Here is a tiny trained network, its code and every weight. The questions are about switching its units off for an input and a target symbol, where a switched-off unit gives its printed mean instead of its output.

import numpy as np


def w(rows, s, z=0):
    codes = np.array(rows[::2]) - 128.0
    scale = np.full(codes.shape[1], s)
    scale[-1] = z or s
    return codes * scale


def norm(h):
    return h / np.sqrt((h * h).mean(-1, keepdims=True) + 1e-5)


def f(y):
    return np.maximum(y, 0)


def softmax(a):
    e = np.exp(a - a.max(-1, keepdims=True))
    return e / e.sum(-1, keepdims=True)


def log_softmax(a):
    a = a - a.max(-1, keepdims=True)
    return a - np.log(np.exp(a).sum(-1, keepdims=True))


def net(x, mask):
    ids = ['αγδεηπτφψ'.index(c) for c in x.split()]
    T = len(ids)
    res = E[ids] + P[:T]
    u = 0
    for l in range(3):
        q, k, v = (norm(res) @ M[l].T for M in (Q, K, V))
        z = softmax(np.where(np.tri(T) > 0, q @ k.T / 2**0.5, -1e9)) @ v
        res = res + np.where(mask[u], z, O[l][:, -1]) @ O[l][:, :-1]
        u += 1
        y = f(norm(res) @ A[l][:, :-1].T + A[l][:, -1])
        res = res + np.where(mask[u : u + 4], y, B[l][:, -1]) @ B[l][:, :-1]
        u += 4
    return log_softmax(norm(res)[-1] @ U[:, :-1].T + U[:, -1])


Q, K, V, O, A, B = {}, {}, {}, {}, {}, {}
E = w([
[130,190,85,96,90,44,81,126],'α',
[155,102,125,140,123,147,117,155],'γ',
[181,76,149,138,107,105,187,52],'δ',
[103,128,100,135,145,153,139,134],'ε',
[113,117,104,142,136,160,121,148],'η',
[137,89,122,182,3,117,161,138],'π',
[69,70,178,140,115,114,76,78],'τ',
[133,99,110,153,121,165,100,166],'φ',
[112,141,114,118,147,137,161,106],'ψ',
],0.00084)
P = w([
[160,98,48,146,222,131,106,133],'0',
[121,75,38,124,194,61,171,136],'1',
[139,67,36,64,136,106,164,93],'2',
[207,104,63,91,152,172,117,68],'3',
[189,219,229,179,149,164,116,130],'4',
[95,204,239,162,175,115,178,211],'5',
[90,111,127,35,148,147,207,197],'6',
[175,107,104,14,120,212,138,111],'7',
[201,202,134,181,143,207,76,55],'8',
[127,207,201,254,186,96,127,148],'9',
[77,116,171,116,201,79,201,219],'10',
[158,84,103,29,159,129,200,146],'11',
[215,141,124,106,148,168,127,74],'12',
[193,211,199,227,170,123,112,88],'13',
],0.00061)
Q[0] = w([
[68,50,61,2,128,104,172,219],'0.h0',
[224,103,39,75,106,230,102,29],'0.h0',
],0.0087)
K[0] = w([
[170,158,103,117,87,207,77,58],'0.h0',
[149,174,145,254,174,108,105,115],'0.h0',
],0.0077)
V[0] = w([
[3,204,90,93,171,124,194,94],'0.h0',
[193,164,145,79,112,49,225,35],'0.h0',
],0.0016)
O[0] = w([
[160,24,94,4,120,154,147,182,140],'0.h0',
[222,39,60,163,161,73,77,88,2],'0.h0',
],0.0023,0.0004)
A[0] = w([
[115,148,140,87,243,173,64,68,182],'0.n0',
[102,191,97,28,211,152,195,125,246],'0.n1',
[190,64,65,189,147,39,75,4,80],'0.n2',
[137,127,120,225,101,95,110,57,220],'0.n3',
],0.0016,0.0012)
B[0] = w([
[106,43,116,134,100,2,186,206,186],'0.n0',
[196,99,187,185,116,161,41,200,251],'0.n1',
[33,197,209,214,208,158,99,247,184],'0.n2',
[126,49,89,66,114,109,245,231,188],'0.n3',
],0.0014,0.0021)
Q[1] = w([
[62,166,175,130,192,2,129,113],'1.h0',
[207,214,117,139,105,182,125,110],'1.h0',
],0.0047)
K[1] = w([
[152,89,22,140,1,192,203,116],'1.h0',
[11,45,143,115,245,98,161,119],'1.h0',
],0.0035)
V[1] = w([
[74,20,137,149,144,200,218,104],'1.h0',
[209,112,101,235,8,149,89,143],'1.h0',
],0.0011)
O[1] = w([
[170,89,121,148,34,83,100,175,243],'1.h0',
[254,139,75,93,52,219,149,87,252],'1.h0',
],0.0016,0.00037)
A[1] = w([
[249,173,199,171,123,65,82,179,149],'1.n0',
[52,202,168,159,83,151,107,174,159],'1.n1',
[155,68,188,234,117,219,10,138,255],'1.n2',
[93,99,121,207,208,84,130,208,241],'1.n3',
],0.0015,0.00067)
B[1] = w([
[26,118,3,124,117,171,87,109,226],'1.n0',
[175,115,102,134,186,105,57,37,193],'1.n1',
[37,136,161,108,160,13,218,95,248],'1.n2',
[156,144,123,70,43,169,128,40,254],'1.n3',
],0.0014,0.0022)
Q[2] = w([
[137,253,82,101,162,145,54,211],'2.h0',
[161,242,32,78,128,103,23,206],'2.h0',
],0.0027)
K[2] = w([
[48,27,152,100,213,221,212,30],'2.h0',
[92,4,110,32,241,180,207,19],'2.h0',
],0.0036)
V[2] = w([
[121,93,136,83,182,151,248,61],'2.h0',
[143,80,166,184,69,132,98,143],'2.h0',
],0.0015)
O[2] = w([
[118,59,163,170,165,249,36,173,233],'2.h0',
[135,178,185,88,175,118,195,73,2],'2.h0',
],0.0014,5.8e-05)
A[2] = w([
[91,201,208,118,87,140,92,166,8],'2.n0',
[249,72,228,150,107,102,149,95,244],'2.n1',
[156,60,98,59,135,65,126,183,215],'2.n2',
[81,184,91,180,130,121,136,93,253],'2.n3',
],0.0018,0.00041)
B[2] = w([
[128,118,32,107,143,134,175,123,175],'2.n0',
[66,61,128,144,169,169,252,52,181],'2.n1',
[156,203,155,141,135,122,97,111,252],'2.n2',
[176,97,174,126,122,135,98,134,210],'2.n3',
],0.0024,0.0016)
U = w([
[169,213,61,84,106,10,106,82,254],'α',
[200,114,221,199,95,189,73,70,105],'γ',
[136,99,114,240,221,85,134,198,185],'δ',
[132,174,238,56,117,165,127,236,170],'ε',
[41,104,20,54,182,172,171,162,31],'η',
[183,112,79,163,2,145,191,156,70],'π',
[32,56,193,100,104,61,75,91,88],'τ',
[78,227,136,191,187,219,134,67,20],'φ',
[235,38,115,62,219,155,118,107,212],'ψ',
],0.0064,0.00084)

Each question gives the input, a string of symbols that net reads in full, and the target symbol t.
The units are the heads (2 rows each of Q, K, V and O) and the neurons (one row each of A and B). Each row of codes is followed by its name. A weight is (code - 128) times the scale printed after its matrix; where a second scale follows, it is the last column's (O, A, B and U).
mask holds one flag per unit, layer by layer, with each layer's heads first. A switched-off unit (its flag False) gives its mean, the last column of its rows in O or B, instead of its output. The means were averaged over made-up inputs and are rounded, as every weight is.
A unit's drop is (log p(t) with every unit on - log p(t) with that unit switched off) / (log p(t) with every unit on - log p(t) with every unit switched off).
The circuit of an input: a set's keep is (log p(t) with only the set's units on - log p(t) with every unit switched off) / (log p(t) with every unit on - log p(t) with every unit switched off). Starting from the 12 units with the biggest drops (on a tie, the unit counted first), units are removed one at a time, each time the one whose removal leaves the highest keep (on an exact tie, the one counted first), for as long as the keep stays at least 0.8.
circuit, biggest first: the units of the circuit, biggest drop first
top k neurons: the k neurons with the biggest drops, biggest first
k most important neurons of layer l: the k neurons of layer l with the biggest drops, biggest first
input δ π δ α γ ψ δ π η, target ψ: circuit, biggest first : (0.h0)
input φ τ τ π ε τ α τ η η φ, target τ: 2 most important neurons of layer 1 : (1.n2 1.n3)
input π π ε ε τ π γ φ τ η η η τ ε, target η: circuit, biggest first : (0.h0 2.n0)
input α ε η η ψ δ ε η ψ δ φ η, target ψ: circuit, biggest first : (0.h0 2.n2)
input η π γ γ ε ψ ε τ δ τ δ ψ, target δ: circuit, biggest first : (0.h0 0.n2)
input π ε α η η, target ε: top 2 neurons : (1.n1 1.n2)
input α φ π γ δ φ ε α η φ, target ε: circuit, biggest first : (0.h0 2.n2)
input π φ φ γ ψ η, target φ: circuit, biggest first : (0.h0 2.n0 1.n1)
input α ε η ψ, target α: top 2 neurons : (1.n2 0.n2)
input α α η ψ α η α φ ψ, target η: circuit, biggest first : (0.h0 2.n0 2.n2)
input ψ α φ η ψ, target α: 2 most important neurons of layer 1 : (1.n0 1.n2)
input ψ π φ η γ ψ τ η, target γ: top 3 neurons : (1.n1 2.n3 0.n3)
input τ η ψ π ε, target η: top 3 neurons : (2.n0 0.n3 1.n0)
input α δ ψ π φ τ φ η, target φ: circuit, biggest first : (0.h0)
input ψ ε ε, target ψ: circuit, biggest first : (0.h0 1.n0 2.n2)
input π η η φ δ φ α φ, target δ: circuit, biggest first : (0.h0 0.n2)
input δ τ γ ψ δ γ α τ α τ φ ε, target α: top 3 neurons : (1.n3 1.n2 2.n2)
input η π ψ ε ε ε τ δ δ γ, target τ: 2 most important neurons of layer 1 : (1.n2 1.n0)
input φ ψ δ ε π τ τ φ, target π: 2 most important neurons of layer 0 : (0.n3 0.n0)
input η π π φ ε γ, target π: top 3 neurons : (0.n3 1.n0 0.n2)
